Below are the code and all the weights of a small trained network. Each question names an input and a target symbol and asks about switching units off, where a switched-off unit gives its printed mean instead of its output.

import numpy as np


def w(rows, s, z=0):
    codes = np.array(rows[::2]) - 128.0
    scale = np.full(codes.shape[1], s)
    scale[-1] = z or s
    return codes * scale


def f(y):
    return y / 2 * (1 + np.tanh(0.7978845608 * (y + 0.044715 * y**3)))


def softmax(a):
    e = np.exp(a - a.max(-1, keepdims=True))
    return e / e.sum(-1, keepdims=True)


def log_softmax(a):
    a = a - a.max(-1, keepdims=True)
    return a - np.log(np.exp(a).sum(-1, keepdims=True))


def net(x, mask):
    ids = ['ζλμπσω'.index(c) for c in x.split()]
    T = len(ids)
    res = E[ids] + P[:T]
    q, k, v = (res @ M[0].T for M in (Q, K, V))
    z = softmax(np.where(np.tri(T) > 0, q @ k.T / 2**0.5, -1e9)) @ v
    res = res + np.where(mask[0], z, O[0][:, -1]) @ O[0][:, :-1]
    y = f(res @ A[0][:, :-1].T + A[0][:, -1])
    res = res + np.where(mask[1:13], y, B[0][:, -1]) @ B[0][:, :-1]
    return log_softmax(res[-1] @ U[:, :-1].T + U[:, -1])


Q, K, V, O, A, B = {}, {}, {}, {}, {}, {}
E = w([
[114,222,221,186,78,3,248],'ζ',
[99,96,170,83,140,220,135],'λ',
[83,198,18,240,86,91,171],'μ',
[191,100,191,249,53,136,179],'π',
[143,191,60,125,201,163,148],'σ',
[155,128,143,204,165,142,45],'ω',
],0.017)
P = w([
[24,152,153,123,8,114,65],'0',
[135,100,98,130,99,130,172],'1',
[122,106,94,128,103,152,170],'2',
[131,107,98,122,112,147,165],'3',
[129,108,106,127,128,145,157],'4',
[134,99,97,121,130,145,147],'5',
[130,103,102,128,137,141,137],'6',
[133,95,97,117,146,143,138],'7',
[146,93,97,129,157,145,134],'8',
[148,93,85,127,163,141,127],'9',
[138,85,77,124,172,138,123],'10',
[148,94,86,129,179,136,124],'11',
],0.012)
Q[0] = w([
[118,158,166,123,43,2,133],'H0',
[117,86,72,209,65,167,156],'H0',
],0.012)
K[0] = w([
[96,160,162,146,5,81,223],'H0',
[68,132,156,182,80,133,47],'H0',
],0.014)
V[0] = w([
[126,204,49,152,166,105,121],'H0',
[253,132,70,204,110,167,118],'H0',
],0.011)
O[0] = w([
[255,103,74,105,30,151,92,4],'H0',
[50,226,67,207,123,200,83,212],'H0',
],0.011,0.0026)
A[0] = w([
[66,152,147,145,75,189,116,73],'N0',
[138,136,105,82,247,168,117,40],'N1',
[76,77,150,144,128,154,89,142],'N2',
[151,148,109,147,48,158,142,159],'N3',
[137,158,137,124,134,214,74,128],'N4',
[120,104,142,122,197,43,178,49],'N5',
[157,132,133,97,161,208,66,73],'N6',
[98,152,187,80,144,47,112,44],'N7',
[180,131,91,55,126,85,127,173],'N8',
[78,148,98,133,181,118,130,253],'N9',
[79,115,154,149,198,117,165,113],'N10',
[148,165,153,99,161,124,85,213],'N11',
],0.012,0.0035)
B[0] = w([
[216,118,116,107,204,181,77,220],'N0',
[59,70,40,153,170,226,176,146],'N1',
[228,134,129,175,125,151,193,176],'N2',
[119,151,83,118,194,41,125,218],'N3',
[82,64,65,136,174,62,166,182],'N4',
[89,99,196,112,154,200,2,212],'N5',
[181,211,206,112,21,87,171,164],'N6',
[111,119,148,197,132,60,110,166],'N7',
[189,73,209,107,79,242,159,164],'N8',
[78,113,132,85,84,151,152,222],'N9',
[208,211,189,56,87,123,123,247],'N10',
[153,101,81,130,168,163,97,127],'N11',
],0.0069,0.015)
U = w([
[70,136,173,207,97,89,254,252],'ζ',
[152,172,163,96,190,112,141,94],'λ',
[145,215,169,146,75,211,160,72],'μ',
[135,106,133,113,125,220,163,103],'π',
[209,188,127,46,134,116,174,100],'σ',
[121,132,119,191,179,180,117,198],'ω',
],0.0076,0.0024)

Each question gives the input, a string of symbols that net reads in full, and the target symbol t.
The units are the heads (2 rows each of Q, K, V and O) and the neurons (one row each of A and B). Each row of codes is followed by its name. A weight is (code - 128) times the scale printed after its matrix; where a second scale follows, it is the last column's (O, A, B and U).
mask holds one flag per unit, heads first, then neurons. A switched-off unit (its flag False) gives its mean, the last column of its rows in O or B, instead of its output. The means were averaged over made-up inputs and are rounded, as every weight is.
A unit's drop is (log p(t) with every unit on - log p(t) with that unit switched off) / (log p(t) with every unit on - log p(t) with every unit switched off).
The circuit of an input: a set's keep is (log p(t) with only the set's units on - log p(t) with every unit switched off) / (log p(t) with every unit on - log p(t) with every unit switched off). Starting from the 12 units with the biggest drops (on a tie, the unit counted first), units are removed one at a time, each time the one whose removal leaves the highest keep (on an exact tie, the one counted first), for as long as the keep stays at least 0.8.
circuit, biggest first: the units of the circuit, biggest drop first
k most important neurons: the k neurons with the biggest drops, biggest first
drop of u: that unit's drop, to one decimal
input ω ζ π π λ π μ π μ, target ζ: 3 most important neurons -> [N0; N5; N10]
input ω π π π, target ζ: circuit, biggest first -> [N10; N5]
input ω π ω ω π π μ, target ζ: circuit, biggest first -> [N5; N10]
input σ π π, target ω: circuit, biggest first -> [H0; N0; N6]
input λ π σ π π ω ω σ, target ω: 2 most important neurons -> [N10; N1]
input ω π ω π π λ μ μ π μ λ π, target ζ: circuit, biggest first -> [N0; N5]
input σ λ ω π μ, target ω: 3 most important neurons -> [N10; N0; N6]
input ζ μ π π π ω ζ ζ π μ λ μ, target π: 3 most important neurons -> [N8; N5; N3]
input π π μ ω λ π μ μ σ λ, target σ: circuit, biggest first -> [H0; N6; N3; N4]
input ζ π π λ π μ μ ζ π ω π λ, target ω: 2 most important neurons -> [N4; N10]
input σ π π π π π π, target ω: circuit, biggest first -> [H0; N0]
input ζ λ π π π μ λ λ π π μ π, target π: 4 most important neurons -> [N5; N8; N3; N10]
input λ μ ζ π π π σ λ, target σ: most important neuron -> [N6]
input ζ μ μ ζ π π π, target π: circuit, biggest first -> [H0; N5; N8; N10]
input π π ζ ζ π π μ, target μ: drop of N5 -> 0.0
input ζ π σ π σ ζ, target λ: drop of N9 -> 0.2
input π π μ λ π π μ ω μ, target μ: drop of H0 -> 1.6
input μ μ ζ π π λ σ ζ π ζ μ, target σ: drop of N3 -> 0.5
